Each row is followed by its group and then its class within the group.
[ 0.60  0.61 -0.08 -0.76  0.37 -0.54 -2.06 -1.11  0.86 -1.85 -0.45  1.11
  1.62 -2.06 -0.43  0.00  0.41 -1.09  0.38 -0.28 -0.08  0.41  0.34  0.19
  0.99  3.45  1.01  1.50  0.35 -0.33 -1.87 -0.46  1.12 -2.09 -0.48 -0.79
  0.12 -0.70 -2.20 -1.19 -0.23  0.05  0.35  2.02  0.99  0.35  1.20  1.41
 -0.71 -0.42  0.71  0.69]
U/[36]
[ 1.28  2.43 -2.73  0.32  0.25  1.82 -2.60 -2.64 -1.78  0.20 -0.19 -1.88
 -2.42 -0.93 -0.57 -0.84  1.34 -1.13 -1.01 -0.10  0.85 -0.71 -0.17 -1.82
 -0.50 -3.42  0.67 -0.44 -2.38  0.94 -0.71 -1.70  0.66 -1.17  0.52  0.29
  0.66  2.46 -0.88 -2.11 -1.17 -3.96 -0.37  0.43 -0.39 -1.88 -1.01 -0.78
 -1.92  2.10 -0.14 -0.66]
T/[42]
[-0.67 -0.06  1.16 -1.01 -0.92 -1.77  2.19  1.48 -0.13  1.17  0.92  0.26
 -1.19 -0.01  2.62  0.96  1.47  0.77 -0.21  0.71 -0.38 -0.37  0.89  0.21
  0.40  3.92  0.76 -1.30 -2.07 -0.23  2.61  0.25 -0.57 -0.11  1.25  1.25
 -1.13  1.15  0.20  1.53 -1.05 -5.02  0.63  0.41  0.12  0.44  1.97  0.26
  1.17  0.13  0.16 -0.47]
Z/[48]
[ 0.33 -0.28 -3.91  0.79  0.10  1.02 -0.95 -1.81 -0.34 -2.04 -0.08  2.32
 -3.51 -2.44  1.05 -0.56 -1.22 -2.78  0.73  1.26  0.19  1.33  0.77 -0.28
  0.59  1.12  0.90  0.94 -0.13  1.53 -0.88 -1.00 -0.73 -1.44 -0.88 -1.47
  1.15  1.11 -1.77 -2.55  0.56 -4.91  0.36  2.96  0.39 -1.02 -0.12 -1.00
 -0.29 -0.08 -0.93 -0.54]
G/[34]
[ 1.99  0.98 -1.24  0.39  0.78 -1.42 -2.11 -2.53 -0.67  1.18 -1.06 -1.23
 -2.90 -0.30  0.76 -0.46  2.65 -0.82 -0.77 -0.16  0.63 -0.30  0.03 -0.53
  0.05  0.49  0.90  0.14 -4.35  1.36 -0.40 -1.57  1.01 -2.15 -0.41 -0.09
  0.98  2.74 -1.60 -2.15 -2.02 -4.78  0.33  1.01 -0.04 -0.86 -0.33 -1.44
 -1.30  1.69  1.31  0.35]
T/[42]
[-1.83 -1.44  2.72 -0.87 -1.29 -1.91 -1.01  1.58  0.45  1.81 -1.56  0.48
  0.11 -3.45 -2.56  0.74 -1.01 -1.84 -0.43 -0.97 -1.90 -0.33 -0.70  0.63
  0.74  2.52  1.04  0.57 -0.55  1.07 -2.55  1.18 -1.82 -1.24  2.37 -4.04
 -0.37 -3.32 -1.43  0.54 -0.28  6.13 -0.88  3.75 -0.12  1.23  2.70  1.70
  0.66  0.58  0.06 -0.40]
U/[36]
[ 0.21  1.52 -0.18 -1.92 -1.35  0.42  3.41  2.32  0.46  0.18  1.75  0.41
 -1.20 -0.44  3.17  1.12  2.13  0.48  0.93  1.21 -0.15 -1.05  2.21 -0.74
 -0.43  5.84  1.02 -2.64 -0.82 -1.08  2.09  0.25 -0.07 -0.86  1.57  3.86
 -0.24  3.66  1.61  0.84 -0.49 -5.59  1.48  0.40  0.60  1.44  2.42  1.83
  2.22  0.38 -0.28 -0.45]
Z/[48]
[ 0.85  0.43  0.57 -0.59  0.98 -2.94 -0.47  0.03  1.03  0.16 -1.34  0.32
 -0.44 -2.47 -0.52  0.37  1.76 -2.19  0.21 -0.34 -0.77 -0.40 -0.16 -0.32
  0.74  3.69  0.94  0.95 -1.84  0.75 -2.36 -0.09  0.55 -2.96  0.61 -0.42
  0.42  0.51 -1.46 -1.56 -1.05  0.46  0.38  2.82  0.36  0.44  2.17  1.48
 -0.71  0.81  1.11  0.48]
U/[53]
[ 0.49 -1.07 -2.48  0.19  0.01  0.33  0.31 -0.75 -0.27 -0.77  0.09  1.71
 -4.52 -2.31  1.16 -0.69 -0.58 -3.45  1.41  0.64 -0.25  0.64  0.88 -0.04
 -0.29  1.37  1.46 -0.06 -1.17  1.38 -1.68 -0.71 -1.45 -0.96  0.27  0.01
  1.15  2.27 -1.15 -2.08 -0.16 -4.94  0.82  3.81  1.16 -0.28 -0.64 -0.76
  0.67  0.79 -1.04 -0.91]
G/[34]
[ 1.04  1.10 -1.54  0.35  0.42 -0.84  0.93 -0.22 -0.11  1.13 -1.61 -1.00
 -3.27 -1.25 -0.05 -0.12  1.81 -2.48  0.52 -0.29  0.02 -0.87 -0.66 -1.23
 -0.63 -1.06  0.56 -0.01 -1.84  1.79 -1.67 -0.49 -0.02 -0.95  1.48  0.55
  0.93  2.85  0.17 -2.25 -0.70  0.20  0.11  0.91  0.33 -0.18 -0.01  0.12
  0.01  2.23  0.46 -0.30]
T/[38]
[ 0.03  0.97  1.54 -1.54 -0.68 -0.79  1.17  0.60 -0.02  0.99  1.57  0.34
 -0.68 -1.40  2.07  0.61  1.68  1.54 -0.47  0.64  0.15 -0.65  1.61 -0.25
 -0.12  3.54  1.54 -1.84 -2.34 -1.02  2.16 -0.40  0.14 -0.74  1.48  2.46
 -0.97  0.84 -0.21  1.14 -1.53 -7.42  1.29  0.19  0.64  0.82  1.73  0.78
  0.60  0.03  0.33 -0.72]
Z/[39]
[-0.80 -0.13  1.14 -0.35 -0.07 -1.69 -1.89  0.85  1.31 -0.71 -1.16  1.81
  2.20 -2.51 -2.19  0.33 -0.61 -0.77 -0.86 -0.37  0.07  0.37 -0.27  0.40
  0.44  0.67  0.38  0.69  0.08  0.13 -1.83  0.48  0.29 -1.01  0.78 -1.37
  0.06 -3.27 -1.19 -0.17 -0.56  2.12 -0.09  1.58 -0.43  0.71  2.44  2.07
  0.06 -0.15  0.40 -0.12]
U/[36]
[-0.29 -0.13 -1.68 -0.38 -0.20  2.06 -1.63 -1.64 -0.05 -1.49 -0.33  1.27
 -1.03 -2.45 -1.35 -0.95 -0.94 -2.02  0.73  0.12 -0.39  0.86 -0.15 -0.34
  0.94  1.09  0.88  1.25  1.69  1.16 -1.54 -0.49 -0.27 -1.71 -0.37 -3.23
  0.41 -1.00 -2.26 -1.31  1.08  1.27 -0.34  2.69 -0.91 -0.28 -0.30 -0.09
 -0.85 -0.60 -0.43 -0.17]
G/[46]
[-0.09  3.51 -1.60 -1.82 -1.53  3.80  2.07  2.43  0.91 -2.34  1.94  1.34
  2.44 -1.69  1.23  1.32  0.64  0.58  0.80  1.53 -0.43 -0.38  1.92 -1.21
  0.24  5.73  0.69 -1.75  3.14 -1.82  1.83  1.11  0.31 -0.52  0.86  2.70
 -0.52  0.96  1.77  0.28  1.09 -1.53  1.02 -0.69 -0.17  0.96  3.76  3.49
  1.70 -0.46 -0.95 -0.11]
Z/[48]
[-1.06  1.37  0.23 -1.39 -1.16  0.74  2.02  1.42  0.07  0.09  1.54  0.73
 -0.52 -0.84  2.29  0.71  1.38  0.95  0.22  1.26 -0.12 -0.49  1.88 -0.38
  0.02  4.89  1.07 -1.90 -1.17 -0.89  2.34 -0.09  0.09 -0.52  1.23  1.91
 -0.43  1.08  0.63  0.77 -0.60 -5.74  1.30  0.18  0.43  1.01  1.91  1.18
  0.89  0.18 -0.33 -0.39]
Z/[48]
[ 0.59 -0.22 -0.96  0.67  0.73 -0.48 -0.66 -0.93 -0.59  0.56 -0.59  0.20
 -2.71 -1.48 -0.52 -0.74  0.16 -1.77  0.13 -0.21  0.35  0.30 -0.01 -0.51
 -0.52 -2.05  0.63 -0.08 -2.04  1.23 -1.38 -1.18 -0.33 -0.62  0.65 -0.02
  0.81  0.45 -0.77 -1.35 -1.11 -2.57 -0.78  1.80  0.43 -0.65 -0.82 -0.50
 -0.76  0.93  0.26 -0.55]
T/[38]
[-0.03  0.38  1.89 -0.94 -0.80 -2.43 -0.69  0.48  1.50  0.64 -1.70  0.25
  0.75 -2.37 -1.57  0.56  1.58 -1.01  0.02 -0.34 -0.95 -0.86 -0.73  0.40
  1.09  5.02  0.85  1.21 -0.48  0.71 -1.95  0.25  0.51 -2.49  0.77 -2.64
 -0.62 -1.48 -1.56 -0.79 -0.74  4.40  0.00  2.30 -0.05  1.44  2.55  2.05
  0.39  0.25  1.37  1.28]
U/[53]
[-0.26 -8.56 -0.75 -1.23 -1.18  2.68  0.77  0.67 -0.73  0.64  1.95  0.13
 -2.79 -0.63  2.93  0.34  1.71  0.70  0.90  1.41  0.01 -0.77  1.83 -1.11
 -0.33  3.19  1.17 -2.44  0.10 -0.34  2.95 -0.22 -0.60 -0.15  1.43  2.00
 -0.45  2.28  1.62  0.72  0.41 -5.61  0.84 -0.32  0.42  1.07  0.89  0.35
  1.24  0.49 -0.92 -0.59]
Z/[48]
[-0.20  0.37  0.94 -0.89 -0.61 -2.24 -0.90  1.13  1.44  0.29 -1.27  1.56
  0.39 -3.04 -0.60  1.13  0.82 -1.12 -0.64  0.21 -0.55  0.10  0.53  0.28
  0.72  4.60  0.86 -0.59 -2.06  0.51 -1.17 -0.13  0.00 -2.23  1.39 -1.25
  0.02 -1.66 -1.47 -0.85 -1.55 -1.01  0.42  2.38 -0.20  1.07  3.48  2.30
  0.29  0.44  0.71  0.61]
U/[36]
[ 1.46  2.37 -3.85  0.35  0.28  0.81 -1.34 -1.44 -0.52 -0.79 -1.04 -0.75
 -1.26 -1.00  0.20  0.17  1.42 -2.23 -0.05 -0.08  0.39 -0.04 -0.22 -1.44
 -0.11 -0.09  0.32  0.24 -1.74  1.17 -2.07 -0.78  0.71 -1.95 -0.74  0.64
  1.36  3.48 -0.12 -3.10 -0.61 -1.57  0.14  0.72 -0.24 -1.81  0.55 -0.16
 -1.25  1.66  0.25  0.38]
T/[42]
[-0.01  0.72  1.31 -1.33 -1.29  0.24  2.08  2.23  1.58 -0.31  1.18  1.76
  0.76 -1.44  1.50  1.26  1.22  1.20  0.79  1.16 -0.62 -0.32  2.21  0.01
 -0.10  6.59  1.23 -1.63  0.07 -1.01  1.27  0.35  0.20 -0.76  1.16  1.56
 -0.80 -0.63  0.86  1.38 -0.68 -3.19  1.19  0.38  0.33  2.09  2.72  2.44
  2.97 -0.63 -0.02  0.47]
Z/[48]
[-0.38 -1.55 -1.75 -0.10 -0.26  0.97 -0.10 -0.23  0.52 -1.38  0.03  1.60
 -1.03 -1.64  0.60  0.13 -1.51 -2.13  1.01  0.60 -0.81  0.75 -0.19  0.20
  0.85  3.32  0.61  1.07  0.91  0.44 -1.32  0.11 -1.46 -1.13 -0.78 -1.47
  0.99  0.44 -0.84 -1.17  1.33  0.05  0.18  2.89  0.46  0.19  0.21  0.04
  0.81 -0.29 -0.78 -0.31]
G/[46]
[ 1.18 -0.19  2.37 -0.08  1.07 -4.70 -1.13  0.82  2.94 -0.29 -2.77  1.24
  2.09 -2.69 -2.34  0.37  1.66 -2.02  0.26 -1.02 -0.69 -0.27 -0.32  0.83
  0.06  3.18  0.50  1.57 -1.15  0.49 -4.22  0.05  1.48 -2.67  0.52 -0.78
  0.25 -1.91 -1.84 -1.63 -1.26  4.25  0.36  2.65  0.21  1.37  2.36  2.71
  0.47  0.22  2.24  1.57]
U/[53]
[ 1.29  2.39 -2.58  0.01  0.34 -0.46  0.30 -0.51  0.06  0.14 -0.83 -0.36
 -2.73 -1.74  0.17 -0.23  1.91 -2.50  0.45  0.13  0.58 -0.35  0.10 -1.53
 -1.03 -0.93  0.38 -0.85 -2.04  1.24 -0.62 -0.90  0.72 -1.24  1.36  1.86
  0.55  2.89  0.11 -2.38 -1.35 -3.94  0.27  0.90  0.06 -0.61  0.65  0.50
 -0.39  1.64  0.52 -0.58]
T/[38]
[ 1.44  1.74 -2.63  0.60  0.69  1.85 -0.58 -1.23 -0.80 -0.18 -0.54 -1.46
 -2.26 -1.19 -0.46 -0.44  1.12 -2.40  0.75 -0.02  0.18 -0.36 -0.45 -1.45
 -0.58 -1.53  0.26  0.09 -0.19  1.11 -2.01 -0.66  0.13 -1.07  0.40  0.38
  1.36  3.25  0.13 -2.53  0.11  0.53 -0.07  0.89  0.26 -0.83 -0.62 -0.52
 -0.90  1.07  0.32 -0.11]
T/[38]
[ 0.79  0.26 -0.71  0.61  0.33 -0.03 -0.56 -0.40 -1.01  1.66 -0.85 -1.66
 -2.94 -0.46  0.26 -0.10  1.31 -1.38  0.22 -0.25 -0.47 -0.47  0.06 -0.97
 -0.65  0.71  0.56 -0.14 -2.94  0.94 -1.70 -0.38 -0.18 -1.40  0.72 -0.29
  1.29  2.46  0.66 -1.67 -1.12 -0.08 -0.07  1.51  0.48 -0.71 -0.12 -0.61
 -0.46  2.36  0.77  0.28]
T/[38]
[ 0.46 -0.27  1.38 -0.71  0.31 -4.45 -0.90  0.89  2.65 -0.08 -2.70  0.68
  1.98 -2.08 -1.60  0.76  1.38 -2.06 -0.10 -0.60 -0.93 -0.28 -0.95  1.11
  1.16  5.03  0.10  2.20 -1.05  0.71 -3.04  0.45  1.62 -2.87 -0.07 -1.71
  0.33 -1.45 -1.73 -1.60 -0.84  4.61  0.19  2.66 -0.09  0.94  3.09  2.50
  0.18  0.15  1.66  1.64]
U/[53]
[-0.32  0.59 -2.64 -0.36 -0.71  1.52  0.03 -0.76 -0.44 -0.83 -0.03  2.23
 -3.91 -3.69  0.27 -0.32 -0.56 -2.62  0.56  1.04 -0.12  0.51  0.89 -0.64
  0.19  0.25  1.69 -0.47  0.17  2.11  0.09 -0.93 -1.06 -1.29  1.60 -0.41
  0.35  0.77 -1.53 -1.53 -0.20 -5.71  0.37  3.55  0.27 -0.26  0.36  0.08
  0.59  0.45 -1.18 -1.61]
G/[34]
